Here is a tiny trained network, its code and every weight. The questions are about switching its units off for an input and a class, where a switched-off unit gives its printed mean instead of its output.

import numpy as np


def w(rows, s, z=0):
    codes = np.array(rows[::2]) - 128.0
    scale = np.full(codes.shape[1], s)
    scale[-1] = z or s
    return codes * scale


def norm(h):
    return h / np.sqrt((h * h).mean(-1, keepdims=True) + 1e-5)


def f(y):
    return np.maximum(y, 0)


def log_softmax(a):
    a = a - a.max(-1, keepdims=True)
    return a - np.log(np.exp(a).sum(-1, keepdims=True))


def net(x, mask):
    res = np.array(x, float).reshape(1, 6) / 4 @ E
    u = 0
    for l in range(3):
        y = f(norm(res) @ A[l][:, :-1].T + A[l][:, -1])
        res = res + np.where(mask[u : u + 13], y, B[l][:, -1]) @ B[l][:, :-1]
        u += 13
    return log_softmax(norm(res)[-1] @ U[:, :-1].T + U[:, -1])


A, B = {}, {}
E = w([
[141,130,119,125,135,131,110],'x0',
[138,126,117,137,135,135,111],'x1',
[127,125,128,132,128,131,130],'x2',
[102,237,155,103,212,198,156],'x3',
[98,47,197,94,66,228,83],'x4',
[254,191,165,147,78,169,228],'x5',
],0.0077)
A[0] = w([
[133,112,67,147,103,146,89,152],'0.n1',
[163,167,135,102,127,119,124,4],'0.n2',
[146,129,171,48,145,112,115,66],'0.n3',
[94,177,57,166,167,40,140,222],'0.n4',
[255,151,186,129,63,182,153,57],'0.n5',
[122,138,203,130,157,97,153,114],'0.n6',
[233,170,100,175,108,118,205,140],'0.n7',
[51,166,154,168,127,140,102,57],'0.n8',
[84,213,139,102,146,181,93,158],'0.n9',
[185,60,124,92,83,52,123,245],'0.n10',
[79,97,155,123,115,169,110,98],'0.n11',
[154,128,63,97,158,108,134,150],'0.n12',
[64,115,109,128,91,120,154,110],'0.n13',
],0.0099,0.0044)
B[0] = w([
[133,113,138,116,121,72,160,162],'0.n1',
[137,148,150,98,149,132,142,135],'0.n2',
[151,120,128,129,144,166,126,133],'0.n3',
[111,141,28,122,100,185,142,254],'0.n4',
[40,137,17,182,130,196,103,218],'0.n5',
[134,131,85,171,147,145,87,146],'0.n6',
[141,139,218,155,170,2,153,242],'0.n7',
[131,119,137,87,140,129,118,155],'0.n8',
[123,179,173,139,146,90,123,204],'0.n9',
[114,83,112,208,68,70,99,227],'0.n10',
[162,134,156,132,158,109,114,172],'0.n11',
[90,152,133,178,75,128,161,172],'0.n12',
[151,127,102,138,124,88,113,150],'0.n13',
],0.0092,0.0094)
A[1] = w([
[139,66,193,140,51,59,103,105],'1.n1',
[82,21,73,199,98,181,44,167],'1.n2',
[150,6,190,206,143,121,58,11],'1.n3',
[21,156,163,155,137,164,171,139],'1.n4',
[69,249,86,86,192,238,223,115],'1.n5',
[81,89,184,1,130,161,91,103],'1.n6',
[105,170,85,75,99,10,81,154],'1.n7',
[136,178,233,82,236,82,145,145],'1.n8',
[76,221,86,158,135,181,173,205],'1.n9',
[106,125,230,174,155,137,23,251],'1.n10',
[114,142,167,119,191,220,111,175],'1.n11',
[160,162,191,53,206,119,86,142],'1.n12',
[82,174,218,98,149,83,124,70],'1.n13',
],0.0087,0.0026)
B[1] = w([
[135,138,185,9,227,239,99,202],'1.n1',
[139,238,151,102,96,168,202,254],'1.n2',
[202,109,167,81,173,175,152,196],'1.n3',
[202,157,114,124,162,153,71,197],'1.n4',
[210,64,218,116,140,212,17,249],'1.n5',
[67,190,91,253,93,108,83,160],'1.n6',
[108,57,175,31,149,219,139,223],'1.n7',
[120,209,65,154,52,140,219,203],'1.n8',
[146,50,188,59,112,194,64,249],'1.n9',
[184,164,231,74,151,79,122,209],'1.n10',
[73,61,191,163,220,40,132,175],'1.n11',
[113,170,142,170,165,40,206,170],'1.n12',
[178,178,72,92,84,100,147,171],'1.n13',
],0.0078,0.0088)
A[2] = w([
[199,215,118,142,110,156,126,51],'2.n1',
[131,137,164,101,131,151,141,119],'2.n2',
[127,76,124,108,79,188,156,127],'2.n3',
[123,74,138,121,93,177,181,93],'2.n4',
[108,135,92,105,141,165,9,131],'2.n5',
[163,205,169,154,110,182,161,100],'2.n6',
[179,166,163,137,143,163,150,102],'2.n7',
[92,210,149,152,130,90,39,52],'2.n8',
[123,119,109,165,148,167,86,151],'2.n9',
[69,122,134,158,25,189,170,139],'2.n10',
[119,85,146,136,146,143,43,119],'2.n11',
[76,89,72,97,83,129,141,3],'2.n12',
[79,128,179,165,141,2,160,121],'2.n13',
],0.012,0.0034)
B[2] = w([
[46,10,60,107,102,152,146,211],'2.n1',
[163,108,96,172,195,77,92,201],'2.n2',
[90,181,97,228,91,76,145,203],'2.n3',
[73,185,61,158,172,128,146,178],'2.n4',
[215,145,182,134,139,115,148,209],'2.n5',
[88,37,32,132,63,134,119,255],'2.n6',
[101,129,65,103,98,118,161,237],'2.n7',
[75,115,77,171,16,39,195,178],'2.n8',
[146,121,148,77,218,71,142,165],'2.n9',
[45,109,28,113,112,168,166,199],'2.n10',
[175,180,181,73,175,201,115,188],'2.n11',
[106,20,1,159,43,217,207,161],'2.n12',
[141,209,193,144,188,65,67,219],'2.n13',
],0.0076,0.0086)
U = w([
[82,83,5,124,86,159,166,16],'0',
[165,104,191,29,163,214,80,173],'1',
[106,173,165,164,150,18,128,255],'2',
],0.015,0.00047)

Each question gives the input, the list of numbers given to net, and the class t.
The units are the neurons (one row each of A and B). Each row of codes is followed by its name. A weight is (code - 128) times the scale printed after its matrix; where a second scale follows, it is the last column's (A, B and U).
mask holds one flag per neuron, layer by layer. A switched-off neuron (its flag False) gives its mean, the last column of its row in B, instead of its output. The means were averaged over made-up inputs and are rounded, as every weight is.
A unit's drop is (log p(t) with every unit on - log p(t) with that unit switched off) / (log p(t) with every unit on - log p(t) with every unit switched off).
The circuit of an input: a set's keep is (log p(t) with only the set's units on - log p(t) with every unit switched off) / (log p(t) with every unit on - log p(t) with every unit switched off). Starting from the 12 units with the biggest drops (on a tie, the unit counted first), units are removed one at a time, each time the one whose removal leaves the highest keep (on an exact tie, the one counted first), for as long as the keep stays at least 0.8.
circuit, biggest first: the units of the circuit, biggest drop first
k most important neurons: the k neurons with the biggest drops, biggest first
top k neurons in layer l: the k neurons of layer l with the biggest drops, biggest first
drop when u is switched off: that unit's drop, to one decimal
input [-7,2,-6,-7,2,-5], class 1: circuit, biggest first => (0.n5 1.n1)
input [-1,-7,-1,8,0,8], class 0: circuit, biggest first => (2.n6)
input [5,-1,5,-5,-4,1], class 2: 3 most important neurons => (0.n7 0.n5 2.n13)
input [4,-5,5,7,-3,4], class 0: 2 most important neurons => (0.n7 1.n8)
input [6,-7,3,-5,1,-6], class 1: circuit, biggest first => (1.n1 0.n5)
input [-7,-2,-4,1,-3,-4], class 1: 2 most important neurons => (0.n10 1.n5)
input [3,-8,-4,-8,5,0], class 1: 3 most important neurons => (0.n4 1.n1 0.n5)
input [8,3,-7,0,7,8], class 0: 2 most important neurons => (0.n5 1.n2)
input [2,8,7,0,5,3], class 0: 2 most important neurons => (1.n2 0.n5)
input [3,1,-7,8,-4,2], class 0: top 3 neurons in layer 0 => (0.n5 0.n7 0.n9)
input [-2,6,2,8,2,-6], class 2: 2 most important neurons => (0.n5 1.n11)
input [-1,6,4,-1,3,7], class 0: drop when 0.n5 is switched off => 0.4
input [-7,-7,7,3,6,-8], class 2: drop when 1.n5 is switched off => 0.0
input [-8,-6,-1,7,-3,4], class 0: top neuron in layer 1 => (1.n8)
input [-1,-8,-1,3,-1,-8], class 1: drop when 0.n7 is switched off => 0.6
input [8,-8,-7,-7,-3,8], class 2: drop when 0.n7 is switched off => 4.0
input [6,-7,6,-6,4,-3], class 1: 2 most important neurons => (0.n4 1.n1)
